Here is a tiny trained network, its code and every weight. The questions are about switching its units off for an input and a class, where a switched-off unit gives its printed mean instead of its output.

import numpy as np


def w(rows, s, z=0):
    codes = np.array(rows[::2]) - 128.0
    scale = np.full(codes.shape[1], s)
    scale[-1] = z or s
    return codes * scale


def f(y):
    return y / 2 * (1 + np.tanh(0.7978845608 * (y + 0.044715 * y**3)))


def log_softmax(a):
    a = a - a.max(-1, keepdims=True)
    return a - np.log(np.exp(a).sum(-1, keepdims=True))


def net(x, mask):
    res = np.array(x, float).reshape(1, 8) / 4 @ E
    y = f(res @ A[0][:, :-1].T + A[0][:, -1])
    res = res + np.where(mask, y, B[0][:, -1]) @ B[0][:, :-1]
    return log_softmax(res[-1] @ U[:, :-1].T + U[:, -1])


A, B = {}, {}
E = w([
[168,54,105],'x0',
[78,134,109],'x1',
[109,183,88],'x2',
[203,141,52],'x3',
[150,207,154],'x4',
[199,187,200],'x5',
[197,152,255],'x6',
[83,188,119],'x7',
],0.0079)
A[0] = w([
[159,118,203,178],'neuron 1',
[142,132,30,244],'neuron 2',
[22,220,71,86],'neuron 3',
[226,65,121,77],'neuron 4',
[216,160,115,176],'neuron 5',
[78,32,156,84],'neuron 6',
[132,246,110,157],'neuron 7',
[160,222,166,250],'neuron 8',
[199,118,21,152],'neuron 9',
[160,2,106,183],'neuron 10',
[236,138,140,98],'neuron 11',
[193,94,169,87],'neuron 12',
[19,34,174,83],'neuron 13',
[61,98,221,254],'neuron 14',
[101,126,56,64],'neuron 15',
[119,203,230,219],'neuron 16',
],0.0096,0.0052)
B[0] = w([
[66,135,155,202],'neuron 1',
[40,172,105,225],'neuron 2',
[149,127,78,207],'neuron 3',
[141,134,191,177],'neuron 4',
[86,148,204,198],'neuron 5',
[162,105,122,162],'neuron 6',
[76,157,101,206],'neuron 7',
[2,148,68,250],'neuron 8',
[112,215,123,203],'neuron 9',
[72,84,165,214],'neuron 10',
[144,214,246,193],'neuron 11',
[153,166,162,168],'neuron 12',
[216,37,93,180],'neuron 13',
[110,86,18,212],'neuron 14',
[115,175,152,167],'neuron 15',
[33,136,89,255],'neuron 16',
],0.0074,0.0093)
U = w([
[175,194,29,121],'0',
[160,163,186,64],'1',
[150,202,99,101],'2',
[172,161,145,2],'3',
[153,74,97,243],'4',
[168,22,100,29],'5',
[9,96,94,181],'6',
],0.011,0.009)

Each question gives the input, the list of numbers given to net, and the class t.
The units are the neurons (one row each of A and B). Each row of codes is followed by its name. A weight is (code - 128) times the scale printed after its matrix; where a second scale follows, it is the last column's (A, B and U).
mask holds one flag per neuron, in row order. A switched-off neuron (its flag False) gives its mean, the last column of its row in B, instead of its output. The means were averaged over made-up inputs and are rounded, as every weight is.
A unit's drop is (log p(t) with every unit on - log p(t) with that unit switched off) / (log p(t) with every unit on - log p(t) with every unit switched off).
The circuit of an input: a set's keep is (log p(t) with only the set's units on - log p(t) with every unit switched off) / (log p(t) with every unit on - log p(t) with every unit switched off). Starting from the 12 units with the biggest drops (on a tie, the unit counted first), units are removed one at a time, each time the one whose removal leaves the highest keep (on an exact tie, the one counted first), for as long as the keep stays at least 0.8.
circuit, biggest first: the units of the circuit, biggest drop first
most important unit: the unit with the biggest drop
k most important neurons: the k neurons with the biggest drops, biggest first
drop when u is switched off: that unit's drop, to one decimal
input [2,-7,-8,-5,6,7,8,3], class 6: most important unit => neuron 16
input [0,2,-6,0,-2,2,-3,-8], class 4: circuit, biggest first => (neuron 8; neuron 16)
input [-7,2,1,4,-1,-4,1,-1], class 0: circuit, biggest first => (neuron 10; neuron 16; neuron 1)
input [7,2,5,5,2,4,1,1], class 2: circuit, biggest first => (neuron 9; neuron 11; neuron 14)
input [6,-3,5,6,1,2,0,-2], class 2: 2 most important neurons => (neuron 9; neuron 2)
input [-1,3,-1,3,1,1,-4,-2], class 0: circuit, biggest first => (neuron 16; neuron 8)
input [-5,3,-4,1,-8,-5,-2,-8], class 4: circuit, biggest first => (neuron 13; neuron 8)
input [-6,8,-4,-5,0,-1,-6,-8], class 4: 3 most important neurons => (neuron 13; neuron 8; neuron 16)
input [7,-7,6,6,-6,4,0,8], class 2: 2 most important neurons => (neuron 9; neuron 16)
input [5,3,-2,5,8,6,6,4], class 6: 2 most important neurons => (neuron 8; neuron 16)
input [4,-1,5,1,-5,2,2,-6], class 4: 3 most important neurons => (neuron 8; neuron 16; neuron 15)
input [-5,4,7,2,-7,-4,4,-8], class 4: 2 most important neurons => (neuron 8; neuron 16)
input [-5,1,-2,4,5,5,5,-8], class 6: 2 most important neurons => (neuron 8; neuron 16)
input [4,-4,-7,0,-7,5,-2,-8], class 5: circuit, biggest first => (neuron 8)
input [5,-2,-4,-3,-4,-5,-1,6], class 5: drop when neuron 13 is switched off => 0.2
input [6,5,3,6,-3,-6,6,-5], class 4: drop when neuron 2 is switched off => -0.3
input [7,-7,1,8,5,5,-5,7], class 2: drop when neuron 5 is switched off => 0.2
